Here is a tiny trained network, its code and every weight. The questions are about switching its units off for an input and a class, where a switched-off unit gives its printed mean instead of its output.

import numpy as np


def w(rows, s, z=0):
    codes = np.array(rows[::2]) - 128.0
    scale = np.full(codes.shape[1], s)
    scale[-1] = z or s
    return codes * scale


def f(y):
    return y / 2 * (1 + np.tanh(0.7978845608 * (y + 0.044715 * y**3)))


def log_softmax(a):
    a = a - a.max(-1, keepdims=True)
    return a - np.log(np.exp(a).sum(-1, keepdims=True))


def net(x, mask):
    res = np.array(x, float).reshape(1, 3) / 4 @ E
    y = f(res @ A[0][:, :-1].T + A[0][:, -1])
    res = res + np.where(mask, y, B[0][:, -1]) @ B[0][:, :-1]
    return log_softmax(res[-1] @ U[:, :-1].T + U[:, -1])


A, B = {}, {}
E = w([
[3,156,195,228,153,159,175,212,254,191,186],'x0',
[179,136,17,106,37,215,186,87,198,117,230],'x1',
[131,223,217,120,82,230,39,52,93,135,140],'x2',
],0.0092)
A[0] = w([
[31,118,210,192,252,43,176,210,164,199,98,156],'N0',
[165,10,1,118,147,73,220,150,153,103,94,23],'N1',
[138,91,81,62,136,124,158,122,11,49,46,210],'N2',
[138,105,101,197,161,86,187,175,138,152,139,110],'N3',
[178,141,83,62,66,206,67,37,86,49,169,130],'N4',
[76,156,205,126,187,70,69,112,33,104,46,43],'N5',
[173,161,28,138,101,152,184,133,221,174,181,221],'N6',
[168,76,77,45,153,85,116,110,40,113,61,31],'N7',
[136,156,41,125,109,165,185,154,159,136,171,57],'N8',
[135,49,45,105,139,36,228,125,130,68,169,219],'N9',
[39,138,188,139,108,206,171,149,228,187,154,2],'N10',
[137,154,221,129,177,75,72,111,67,194,8,224],'N11',
[176,151,99,50,81,188,152,90,71,93,199,118],'N12',
[93,187,166,123,162,163,110,119,206,148,170,74],'N13',
[63,197,170,220,134,237,209,163,135,214,179,151],'N14',
],0.0063,0.0075)
B[0] = w([
[101,126,91,188,171,57,190,180,156,65,129,253],'N0',
[231,182,144,70,130,190,1,54,73,128,78,192],'N1',
[181,169,172,99,119,173,87,78,89,124,124,227],'N2',
[111,93,113,180,135,95,171,158,170,115,114,166],'N3',
[99,173,73,175,200,78,181,163,139,66,76,222],'N4',
[178,144,111,91,123,197,66,49,37,96,96,197],'N5',
[137,191,95,87,143,166,68,65,71,109,112,228],'N6',
[95,70,179,125,79,118,133,195,183,235,216,185],'N7',
[108,90,205,72,25,107,98,169,149,192,168,160],'N8',
[101,93,190,89,84,89,111,107,169,224,173,230],'N9',
[181,193,165,57,106,237,42,41,69,144,74,184],'N10',
[121,74,161,99,55,119,112,152,138,229,181,242],'N11',
[127,137,96,168,162,98,202,150,174,70,121,191],'N12',
[151,125,156,99,99,156,107,98,136,142,147,162],'N13',
[127,65,177,109,114,83,133,113,121,186,154,226],'N14',
],0.0075,0.014)
U = w([
[114,45,151,114,69,116,136,136,151,206,204,4],'0',
[161,179,124,104,117,185,92,69,73,120,69,216],'1',
[103,127,80,190,208,86,247,170,162,39,93,204],'2',
],0.014,0.0023)

Each question gives the input, the list of numbers given to net, and the class t.
The units are the neurons (one row each of A and B). Each row of codes is followed by its name. A weight is (code - 128) times the scale printed after its matrix; where a second scale follows, it is the last column's (A, B and U).
mask holds one flag per neuron, in row order. A switched-off neuron (its flag False) gives its mean, the last column of its row in B, instead of its output. The means were averaged over made-up inputs and are rounded, as every weight is.
A unit's drop is (log p(t) with every unit on - log p(t) with that unit switched off) / (log p(t) with every unit on - log p(t) with every unit switched off).
The circuit of an input: a set's keep is (log p(t) with only the set's units on - log p(t) with every unit switched off) / (log p(t) with every unit on - log p(t) with every unit switched off). Starting from the 12 units with the biggest drops (on a tie, the unit counted first), units are removed one at a time, each time the one whose removal leaves the highest keep (on an exact tie, the one counted first), for as long as the keep stays at least 0.8.
circuit, biggest first: the units of the circuit, biggest drop first
top k neurons: the k neurons with the biggest drops, biggest first
drop when u is switched off: that unit's drop, to one decimal
input [-2,1,-8], class 1: top 2 neurons => (N1 N11)
input [8,2,8], class 1: circuit, biggest first => (N10)
input [-1,-5,-1], class 0: top 4 neurons => (N11 N6 N1 N10)
input [-4,8,3], class 2: top 2 neurons => (N4 N12)
input [7,3,1], class 1: top 3 neurons => (N10 N11 N6)
input [5,2,1], class 1: top 4 neurons => (N10 N11 N9 N7)
input [-2,7,2], class 2: circuit, biggest first => (N4 N12)
input [-8,6,1], class 2: top 4 neurons => (N4 N12 N10 N5)
input [2,0,4], class 0: top 2 neurons => (N5 N1)
input [-1,7,-7], class 1: top 2 neurons => (N1 N6)
input [1,-1,8], class 0: top 2 neurons => (N6 N1)
input [-6,0,-4], class 0: top 2 neurons => (N7 N9)
input [1,-3,1], class 0: top 4 neurons => (N4 N11 N12 N6)
input [-1,8,-1], class 1: circuit, biggest first => (N6)
input [3,-8,4], class 0: drop when N11 is switched off => 2.0
input [2,-2,6], class 0: drop when N6 is switched off => 0.2
input [1,-8,7], class 0: drop when N6 is switched off => 0.6
